[107 110 143 134 123 190  98 151 134 110 159  49 128 135 102 132 111  66
 136] : (80)
[209 174 170 120 167 158 126 122  89  88 136 125 152 109 142 111 121 158
 132] : (101)
[106  99 161 134 128 100 146 119  49 118 146 165 121 128 123 146 162  94
  88] : (14)
[113 136 157 135 118 183  97 141 161 155 139  67 148 128 112 125 100 121
 125] : (113)
[159 143 122 129 110 190 110 113 140 142 158  92 145 100 134 152 122 164
 131] : (142)
[ 89 126 158 142 158 169 120 167 109 209 132 111  88 136 174 152 121 122
 125] : (137)
[151 136 150 130 138 123 105 160  91  66 140  66 153 130 108  94  99  27
 122] : (52)
[126 122 174 158 143 167 158  88 132 125  89 170 152 209 121 120 111 109
 136] : (25)
q: [159 143 122 129 110 190 110 113 140 142 158  92 145 100 134 152 122 164
 131]	(142)
q: [126 122 174 158 143 167 158  88 132 125  89 170 152 209 121 120 111 109
 136]	(25)
perm: [ 88  89 109 111 120 121 122 125 126 132 136 142 152 158 158 167 170 174
 209]	(101)
perm: [125  89 126 158 142 158 169 120 167 109 209 132 111  88 136 174 152 121
 122]	(137)

[111 147  56 105] -> (48)
[111 131  88  77] -> (128)
[ 98 120 161 105] -> (153)
[ 95 164 112 180] -> (87)
[178  76  96  74] -> (38)
[170  96  51 171] -> (95)
[104  99  34  86] -> (129)
perm: [105 161 120  98]	(153)
loc: [170]	(95), 1
common (48) (153): 	[105]

[137  88 135 170  94  89 184 128] -> (59)
[203 152 148 139 158  63  55 109] -> (78)
[118 179 106  90 193 165 117 119] -> (111)
[154 108 163 117 121  71 116  86] -> (172)
[ 85  73 132 116  83 118 165  97] -> (18)
[ 61  84 148  60 106 139 112  77] -> (109)
[177 150 132 147 150  70  91 120] -> (51)
[174 165 135 114 177 106  48 102] -> (26)
[ 88  74 119 146  76 120 203 122] -> (5)
common (172) (111): 	[117]
perm: [ 84 148  60 106 139 112  77  61]	(109)

[126 134 127 136 145 123 132 148 138 134 137 132 135 138 122 147 128 117
 144 137 129 135 122 137 154 136] : (20)
[123 130 127 122 144 121 118 145 127 131 132 128 131 136 119 136 123 140
 127 142 133 131 121 134 134 135] : (39)
[133 149 128 179 181 130 179 159 161 139 149 148 128 150 132 158 146 129
 177 143 146 153 128 153 216 150] : (65)
[121 117 154 138 135 129 144 135 123 128 148 132 136 145 137 136 122 134
 137 132 127 126 137 147 138 134] : (66)
loc: [139]	(65), 10
perm: [150 216 153 128 153 146 143 177 129 146 158 132 150 128 148 149 139 161
 159 179 130 181 179 128 149 133]	(65)
loc: [177]	(65), 19
perm: [136 154 137 122 135 129 137 144 117 128 147 122 138 135 132 137 134 138
 148 132 123 145 136 127 134 126]	(20)

[ 30 153  24 150] -> (36)
[152  79  78 212] -> (110)
[152  79 153 108] -> (28)
loc: [212]	(110), 4
perm: [150  30 153  24]	(36)
common (36) (28): 	[153]
common (28) (36): 	[153]

[ 81 103 166  92 129] = (115)
[ 46  65 210  97 102] = (126)
[ 46 171 192 139 128] = (112)
[165 141 214  92  97] = (60)
[ 96  70  45  92 214] = (102)
loc: [171]	(112), 2
perm: [ 92 214 165  97 141]	(60)
common (126) (60): 	[97]
common (102) (115): 	[92]
common (112) (126): 	[46]
loc: [96]	(102), 1

[193 154  47 161  85 182  63  90] = (154)
[ 65 210 179  69 182  85 196 173] = (8)
[ 53 199 106 151  58  67 194 188] = (168)
[ 90  91  74  88  51 200 210  76] = (43)
[172 182 154  90 193  63 161  46] = (58)
[ 65 210 179  69 182 150 196 173] = (40)
[161  90 172 182 154  46 194  63] = (46)
perm: [ 63  90 193 154  47 161  85 182]	(154)
loc: [88]	(43), 4
common (168) (46): 	[194]
perm: [173 196 150 182  69 179 210  65]	(40)
perm: [154  90 193  63 161  46 172 182]	(58)

[154 140 114 152 102 146 147 133 110 157]  (62)
[106 106 118 103 130 164  85  84 173  91]  (67)
[131 130  99  81 127 162  76 114 145  88]  (79)
[139 174 101 117 151 166 141 131  43 141]  (35)
loc: [174]	(35), 2
loc: [146]	(62), 6
common (79) (67): 	[130]
common (35) (79): 	[131]

[145 138 119 155 125 109 106 143 202 137]  (68)
[153 134 128 233 134 140 118 145 149 151]  (13)
[145 138 144 155 125 109 106 143 145 130]  (4)
[107 135 137 161 145 121 137 111 134 131]  (138)
loc: [135]	(138), 2
loc: [131]	(138), 10

[136  86 149 139] -> (88)
[178 161 160 132] -> (6)
[141  86 142 132] -> (71)
[184 161 149 213] -> (132)
[213 132  85 137] -> (147)
[194 128 150 197] -> (75)
[178 161  80 102] -> (11)
loc: [150]	(75), 3
loc: [139]	(88), 4
loc: [184]	(132), 1
loc: [80]	(11), 3
common (147) (132): 	[213]
perm: [149 161 213 184]	(132)
common (88) (71): 	[86]

[153 122 153 142 186 124 167 157]  (19)
[127 128 132 128 131 126 123 129]  (16)
[129 131 129 132 132 133 123 127]  (69)
[222  90 127 167 143  81 125 117]  (116)
[130 123  89 104  63 172 126 142]  (150)
[125 126 131 126 130 126 129 129]  (161)
[138  93 127  55 111 107 108 140]  (31)
[124 105 139 202 127 151 189 133]  (96)
common (96) (19): 	[124]
loc: [139]	(96), 3
common (96) (16): 	[127]

[ 66  88 104 166] : (77)
[217  39  89  89] : (21)
[ 39 106  89 153] : (76)
loc: [217]	(21), 1
q: [217  39  89  89]	(21)
perm: [ 39  89 106 153]	(76)
loc: [88]	(77), 2

[137  94 161 132] : (99)
[131  77  81  94] : (90)
[166 143 138  51] : (53)
[132 161 138  94] : (122)
loc: [131]	(90), 1
common (90) (122): 	[94]
loc: [143]	(53), 2
perm: [132  94 138 161]	(122)

[ 98 165 125 127 153] -> (3)
[125 127  98 153 164] -> (74)
[126 183 129 138 164] -> (33)
perm: [127 153  98 165 125]	(3)
loc: [126]	(33), 1

[110  41 165 153  52  57] -> (158)
[ 51 110 133  57 133  40] -> (70)
[ 51 110 133 145 133 164] -> (151)
[ 84  89 128  41 112 124] -> (121)
[ 49 116 133 168 181  49] -> (22)
[128  41 165 153 121  57] -> (57)
common (151) (22): 	[133]
loc: [40]	(70), 6
common (151) (158): 	[110]
common (121) (158): 	[41]

[177  85 189 166 156  94 168  94] = (97)
[135  72 130 202  83  70  80  50] = (133)
[190 106 175 155 195 188 102  95] = (50)
[ 93 141 132 135  58  77  76 155] = (10)
[ 82  63 182 189  69 150  63 121] = (73)
[157 151 143  71 188  63 202  53] = (145)
[167 113  54  97  72 146  82 193] = (91)
loc: [167]	(91), 1
common (50) (145): 	[188]

[123  53 164 140 211 111 202] = (135)
[ 92  24  91 114 183 157 176] = (55)
[202 122 111 164  53 140 211] = (17)
[136  66 169 148  92 125 208] = (72)
[112  41 160 130 203 143 195] = (93)
loc: [112]	(93), 1
common (55) (72): 	[92]
perm: [140 211 111 202 123  53 164]	(135)

[109 121 114 114] -> (85)
[152 121 114 104] -> (89)
[ 90  88  41 118] -> (12)
[ 89  41  88 118] -> (104)
q: [109 121 114 114]	(85)
perm: [ 41  88  90 118]	(12)

[ 45  74 191 140  96 197  55 183 169 119 110 147 187 100 100  80 170 122
 115  97 108  72 181  81 129  89  89 138 180  66] = (125)
[ 90 110 186 174 119 172 125 132 172 104 154 107 178 143  67 132 163 163
 166 151 111 100 167 172  61  64 139 122 139 132] = (130)
[ 53  82 129 105 190 150 211 178 134  81 137 159 140 149 195 125 143 111
 117  75 218  93 112  54 136 109  84 120 173  67] = (42)
[132 165 163 174 100 111 119  64 139 178 107  90 186  67 139 172  61 132
 163 172 104 109 154 167 125 172 122 143 110 151] = (27)
loc: [120]	(42), 28
perm: [132  90 110 186 174 119 172 125 132 172 104 154 107 178 143  67 132 163
 163 166 151 111 100 167 172  61  64 139 122 139]	(130)
q: [132 165 163 174 100 111 119  64 139 178 107  90 186  67 139 172  61 132
 163 172 104 109 154 167 125 172 122 143 110 151]	(27)
loc: [137]	(42), 11
q: [ 90 110 186 174 119 172 125 132 172 104 154 107 178 143  67 132 163 163
 166 151 111 100 167 172  61  64 139 122 139 132]	(130)

[ 67 197  23 187 145 169 146 127] = (30)
[129 121 117 138  97 138  88  89] = (86)
[ 74 122 164 122 176 108 133 119] = (149)
[126 164 182 107 202 116 140 181] = (34)
[ 23 169 144  67 187 197 127 146] = (124)
[177 115 176 126 182 165 119  82] = (103)
[ 35 137 127 162 167 136 127  98] = (108)
loc: [88]	(86), 7
perm: [ 23  67 127 145 146 169 187 197]	(30)
q: [ 67 197  23 187 145 169 146 127]	(30)
perm: [ 23  67 127 144 146 169 187 197]	(124)
q: [ 74 122 164 122 176 108 133 119]	(149)
loc: [89]	(86), 8
loc: [144]	(124), 3

